Below is a small trained network, with its code and all its weights. Each question gives an input and a class and asks what happens when units are switched off, that is, made to give their printed mean instead of their output.

import numpy as np


def w(rows, s, z=0):
    codes = np.array(rows[::2]) - 128.0
    scale = np.full(codes.shape[1], s)
    scale[-1] = z or s
    return codes * scale


def f(y):
    return np.maximum(y, 0)


def log_softmax(a):
    a = a - a.max(-1, keepdims=True)
    return a - np.log(np.exp(a).sum(-1, keepdims=True))


def net(x, mask):
    res = np.array(x, float).reshape(1, 5) / 4 @ E
    y = f(res @ A[0][:, :-1].T + A[0][:, -1])
    res = res + np.where(mask, y, B[0][:, -1]) @ B[0][:, :-1]
    return log_softmax(res[-1] @ U[:, :-1].T + U[:, -1])


A, B = {}, {}
E = w([
[34,129,80,130],'x0',
[128,128,128,128],'x1',
[140,125,103,244],'x2',
[129,128,128,127],'x3',
[120,2,136,124],'x4',
],0.017)
A[0] = w([
[6,131,77,128,218],'n0',
[122,153,142,78,232],'n1',
[126,41,136,129,254],'n2',
[129,65,121,176,3],'n3',
[138,120,117,196,249],'n4',
[117,87,146,88,133],'n5',
],0.017,0.0032)
B[0] = w([
[7,133,96,135,255],'n0',
[154,129,90,40,198],'n1',
[122,78,149,68,238],'n2',
[154,158,58,38,201],'n3',
[162,205,81,138,232],'n4',
[110,71,191,176,189],'n5',
],0.013,0.016)
U = w([
[222,135,117,74,237],'0',
[93,137,73,83,15],'1',
[169,71,234,128,159],'2',
[62,72,187,140,28],'3',
[205,192,148,219,255],'4',
[91,174,108,249,68],'5',
],0.012,0.0036)

Each question gives the input, the list of numbers given to net, and the class t.
The units are the neurons (one row each of A and B). Each row of codes is followed by its name. A weight is (code - 128) times the scale printed after its matrix; where a second scale follows, it is the last column's (A, B and U).
mask holds one flag per neuron, in row order. A switched-off neuron (its flag False) gives its mean, the last column of its row in B, instead of its output. The means were averaged over made-up inputs and are rounded, as every weight is.
A unit's drop is (log p(t) with every unit on - log p(t) with that unit switched off) / (log p(t) with every unit on - log p(t) with every unit switched off).
The circuit of an input: a set's keep is (log p(t) with only the set's units on - log p(t) with every unit switched off) / (log p(t) with every unit on - log p(t) with every unit switched off). Starting from all 6 units, units are removed one at a time, each time the one whose removal leaves the highest keep (on an exact tie, the one counted first), for as long as the keep stays at least 0.8.
circuit, biggest first: the units of the circuit, biggest drop first
unit that matters most: the unit with the biggest drop
top k neurons: the k neurons with the biggest drops, biggest first
drop when u is switched off: that unit's drop, to one decimal
input [-4,5,1,3,-7], class 4: unit that matters most => n2
input [4,-6,0,-8,1], class 3: circuit, biggest first => (n4; n3)
input [-8,0,1,5,-3], class 4: circuit, biggest first => (n2; n3)
input [-4,-5,1,-5,-3], class 4: top 4 neurons => (n2; n3; n0; n1)
input [-2,-1,-6,-7,2], class 2: circuit, biggest first => (n5; n0)
input [-3,-2,5,4,8], class 0: top 2 neurons => (n3; n0)
input [-3,8,-1,1,6], class 2: circuit, biggest first => (n0; n5)
input [2,0,-1,-1,2], class 3: top 2 neurons => (n4; n3)
input [0,-4,-7,-3,-4], class 0: top 2 neurons => (n0; n1)
input [7,5,6,-2,-1], class 5: top 2 neurons => (n2; n1)
input [-6,0,8,-8,2], class 0: drop when n0 is switched off => 0.1
input [-4,0,-5,-5,1], class 2: drop when n5 is switched off => 0.3
input [3,-3,-5,0,3], class 3: drop when n5 is switched off => 0.1
input [-1,8,1,-4,0], class 4: drop when n3 is switched off => 0.2
input [-8,-3,1,3,-7], class 4: circuit, biggest first => (n2)
